Below is a small trained network, with its code and all its weights. Each question gives an input and a target symbol and asks what happens when units are switched off, that is, made to give their printed mean instead of their output.

import numpy as np


def w(rows, s, z=0):
    codes = np.array(rows[::2]) - 128.0
    scale = np.full(codes.shape[1], s)
    scale[-1] = z or s
    return codes * scale


def f(y):
    return y / 2 * (1 + np.tanh(0.7978845608 * (y + 0.044715 * y**3)))


def softmax(a):
    e = np.exp(a - a.max(-1, keepdims=True))
    return e / e.sum(-1, keepdims=True)


def log_softmax(a):
    a = a - a.max(-1, keepdims=True)
    return a - np.log(np.exp(a).sum(-1, keepdims=True))


def net(x, mask):
    ids = ['βδεηλμξπσφψω'.index(c) for c in x.split()]
    T = len(ids)
    res = E[ids] + P[:T]
    q, k, v = (res @ M[0].T for M in (Q, K, V))
    z = softmax(np.where(np.tri(T) > 0, q @ k.T / 4**0.5, -1e9)) @ v
    res = res + np.where(mask[0], z, O[0][:, -1]) @ O[0][:, :-1]
    y = f(res @ A[0][:, :-1].T + A[0][:, -1])
    res = res + np.where(mask[1:9], y, B[0][:, -1]) @ B[0][:, :-1]
    return log_softmax(res[-1] @ U[:, :-1].T + U[:, -1])


Q, K, V, O, A, B = {}, {}, {}, {}, {}, {}
E = w([
[60,202,87,153,212,140],'β',
[212,159,13,244,117,88],'δ',
[124,61,82,174,56,216],'ε',
[132,88,72,148,56,198],'η',
[101,168,254,172,73,60],'λ',
[153,184,140,122,254,124],'μ',
[44,94,164,185,209,56],'ξ',
[81,191,105,189,150,200],'π',
[231,89,197,27,109,68],'σ',
[124,30,30,97,172,29],'φ',
[188,147,78,88,180,234],'ψ',
[73,211,139,32,84,92],'ω',
],0.01)
P = w([
[64,39,99,161,255,131],'0',
[108,106,118,112,162,158],'1',
[119,119,113,125,149,146],'2',
[126,132,117,122,146,133],'3',
[140,140,122,123,140,130],'4',
[142,148,125,118,134,122],'5',
[143,156,133,120,132,115],'6',
[145,167,139,118,121,109],'7',
[153,177,138,117,115,103],'8',
[149,177,142,103,114,98],'9',
[154,189,146,103,109,92],'10',
[147,191,150,94,105,93],'11',
[144,165,140,109,128,109],'12',
],0.0053)
Q[0] = w([
[88,158,128,122,255,37],'h1',
[122,128,130,153,36,190],'h1',
[137,147,112,113,231,94],'h1',
[166,115,112,143,54,202],'h1',
],0.014)
K[0] = w([
[152,221,221,72,2,55],'h1',
[79,94,72,206,222,182],'h1',
[186,201,177,53,16,112],'h1',
[116,59,45,195,206,237],'h1',
],0.0098)
V[0] = w([
[93,77,159,244,126,152],'h1',
[194,56,73,98,151,173],'h1',
[145,69,186,136,103,50],'h1',
[244,125,114,162,165,138],'h1',
],0.011)
O[0] = w([
[95,99,162,144,253,103,63],'h1',
[159,109,175,188,84,124,251],'h1',
[160,143,81,170,187,97,57],'h1',
[161,105,158,167,148,200,152],'h1',
],0.012,0.0014)
A[0] = w([
[196,110,212,81,158,175,203],'n1',
[130,14,206,83,100,69,215],'n2',
[61,217,172,164,148,161,118],'n3',
[126,144,114,150,162,174,249],'n4',
[144,166,74,114,118,98,220],'n5',
[85,121,254,165,150,90,176],'n6',
[136,140,82,122,133,118,171],'n7',
[94,180,150,107,142,194,255],'n8',
],0.0099,0.0027)
B[0] = w([
[202,232,144,64,179,217,253],'n1',
[160,51,237,35,112,7,218],'n2',
[59,12,151,194,51,208,182],'n3',
[119,112,69,167,149,146,209],'n4',
[152,163,107,144,95,77,234],'n5',
[75,254,230,167,126,143,236],'n6',
[152,146,99,143,122,104,174],'n7',
[60,45,83,98,140,204,220],'n8',
],0.0072,0.0043)
U = w([
[74,73,105,160,89,180,132],'β',
[132,112,159,133,125,115,113],'δ',
[133,108,131,125,116,130,93],'ε',
[201,147,180,93,103,109,62],'η',
[123,118,76,119,200,109,145],'λ',
[153,203,129,93,177,200,86],'μ',
[94,215,198,151,135,94,100],'ξ',
[129,112,129,128,117,128,74],'π',
[189,164,101,254,103,115,207],'σ',
[137,12,125,90,124,87,140],'φ',
[110,111,146,82,139,123,30],'ψ',
[98,158,103,90,69,108,255],'ω',
],0.0097,0.0029)

Each question gives the input, a string of symbols that net reads in full, and the target symbol t.
The units are the heads (4 rows each of Q, K, V and O) and the neurons (one row each of A and B). Each row of codes is followed by its name. A weight is (code - 128) times the scale printed after its matrix; where a second scale follows, it is the last column's (O, A, B and U).
mask holds one flag per unit, heads first, then neurons. A switched-off unit (its flag False) gives its mean, the last column of its rows in O or B, instead of its output. The means were averaged over made-up inputs and are rounded, as every weight is.
A unit's drop is (log p(t) with every unit on - log p(t) with that unit switched off) / (log p(t) with every unit on - log p(t) with every unit switched off).
The circuit of an input: a set's keep is (log p(t) with only the set's units on - log p(t) with every unit switched off) / (log p(t) with every unit on - log p(t) with every unit switched off). Starting from all 9 units, units are removed one at a time, each time the one whose removal leaves the highest keep (on an exact tie, the one counted first), for as long as the keep stays at least 0.8.
units of the circuit, in order: the units of the circuit, biggest drop first
top k neurons: the k neurons with the biggest drops, biggest first
drop when u is switched off: that unit's drop, to one decimal
input η β ψ ξ μ, target μ: units of the circuit, in order => [n1 h1]
input β δ σ η σ σ μ, target σ: units of the circuit, in order => [h1]
input β β β ε ξ ε, target φ: top 2 neurons => [n2 n6]
input δ λ π ξ ω λ λ η, target μ: units of the circuit, in order => [h1 n1]
input φ φ ω λ μ, target λ: units of the circuit, in order => [h1 n6]
input η ξ ψ ψ ξ, target ξ: top 2 neurons => [n6 n8]
input ε ε λ ξ λ β σ σ μ ξ ξ μ, target σ: units of the circuit, in order => [h1 n5]
input μ η φ, target φ: units of the circuit, in order => [n2 h1]
input δ φ ξ ε ε ε, target μ: units of the circuit, in order => [h1 n1]
input β ψ ψ δ σ, target η: top 2 neurons => [n2 n1]
input ε σ ξ η ε ω λ δ ψ ξ ξ, target λ: top 2 neurons => [n6 n2]
input ψ ξ ψ π, target β: drop when n7 is switched off => 0.0
input ψ ξ ε, target η: drop when n3 is switched off => 0.1
input ψ ω δ ε π ξ π ε β δ η, target η: top neuron => [n2]
input ω δ ξ η η ξ, target ω: drop when h1 is switched off => 1.3
